Here is a tiny trained network, its code and every weight. The questions are about switching its units off for an input and a class, where a switched-off unit gives its printed mean instead of its output.

import numpy as np


def w(rows, s, z=0):
    codes = np.array(rows[::2]) - 128.0
    scale = np.full(codes.shape[1], s)
    scale[-1] = z or s
    return codes * scale


def norm(h):
    return h / np.sqrt((h * h).mean(-1, keepdims=True) + 1e-5)


def f(y):
    return y / 2 * (1 + np.tanh(0.7978845608 * (y + 0.044715 * y**3)))


def log_softmax(a):
    a = a - a.max(-1, keepdims=True)
    return a - np.log(np.exp(a).sum(-1, keepdims=True))


def net(x, mask):
    res = np.array(x, float).reshape(1, 4) / 4 @ E
    u = 0
    for l in range(2):
        y = f(norm(res) @ A[l][:, :-1].T + A[l][:, -1])
        res = res + np.where(mask[u : u + 3], y, B[l][:, -1]) @ B[l][:, :-1]
        u += 3
    return log_softmax(norm(res)[-1] @ U[:, :-1].T + U[:, -1])


A, B = {}, {}
E = w([
[172,179,157,67,174],'x0',
[3,200,175,155,89],'x1',
[103,87,214,131,233],'x2',
[108,205,90,157,186],'x3',
],0.0077)
A[0] = w([
[255,69,124,120,100,5],'L0N0',
[154,110,186,177,57,23],'L0N1',
[198,177,83,73,143,12],'L0N2',
],0.0097,0.003)
B[0] = w([
[90,107,133,66,180,254],'L0N0',
[194,78,139,163,77,137],'L0N1',
[146,181,7,123,68,191],'L0N2',
],0.012,0.0039)
A[1] = w([
[63,149,76,202,59,92],'L1N0',
[165,93,66,204,204,4],'L1N1',
[247,233,84,109,130,144],'L1N2',
],0.012,0.0039)
B[1] = w([
[241,220,136,27,103,237],'L1N0',
[214,149,150,191,156,145],'L1N1',
[19,80,75,246,92,253],'L1N2',
],0.013,0.0057)
U = w([
[15,202,216,119,174,194],'0',
[142,59,167,128,25,1],'1',
[126,63,109,26,189,115],'2',
[188,159,127,182,189,77],'3',
[165,253,128,71,54,209],'4',
[54,173,3,161,76,176],'5',
],0.015,0.0043)

Each question gives the input, the list of numbers given to net, and the class t.
The units are the neurons (one row each of A and B). Each row of codes is followed by its name. A weight is (code - 128) times the scale printed after its matrix; where a second scale follows, it is the last column's (A, B and U).
mask holds one flag per neuron, layer by layer. A switched-off neuron (its flag False) gives its mean, the last column of its row in B, instead of its output. The means were averaged over made-up inputs and are rounded, as every weight is.
A unit's drop is (log p(t) with every unit on - log p(t) with that unit switched off) / (log p(t) with every unit on - log p(t) with every unit switched off).
The circuit of an input: a set's keep is (log p(t) with only the set's units on - log p(t) with every unit switched off) / (log p(t) with every unit on - log p(t) with every unit switched off). Starting from all 6 units, units are removed one at a time, each time the one whose removal leaves the highest keep (on an exact tie, the one counted first), for as long as the keep stays at least 0.8.
units of the circuit, in order: the units of the circuit, biggest drop first
unit that matters most: the unit with the biggest drop
k most important neurons: the k neurons with the biggest drops, biggest first
k most important neurons of layer l: the k neurons of layer l with the biggest drops, biggest first
drop when u is switched off: that unit's drop, to one decimal
input [5,-1,-4,-4], class 5: unit that matters most	L0N2
input [-5,-7,0,1], class 2: 2 most important neurons of layer 1	(L1N2, L1N0)
input [-6,6,5,2], class 4: units of the circuit, in order	(L1N0, L0N0)
input [-4,-1,-5,-5], class 1: units of the circuit, in order	(L0N2, L0N1)
input [4,-7,-2,-3], class 5: 3 most important neurons	(L0N2, L1N2, L1N0)
input [-8,-7,-8,-7], class 2: 3 most important neurons	(L0N0, L1N2, L0N2)
input [-3,-2,4,0], class 3: 2 most important neurons of layer 1	(L1N1, L1N2)
input [4,-8,-2,3], class 5: 2 most important neurons	(L1N2, L0N2)
input [8,6,-1,-1], class 0: 2 most important neurons	(L1N0, L0N2)
input [-6,-5,1,-7], class 2: drop when L1N2 is switched off	0.2
input [8,5,-7,-6], class 5: drop when L1N2 is switched off	1.0
input [8,-6,-6,8], class 5: drop when L1N2 is switched off	0.2
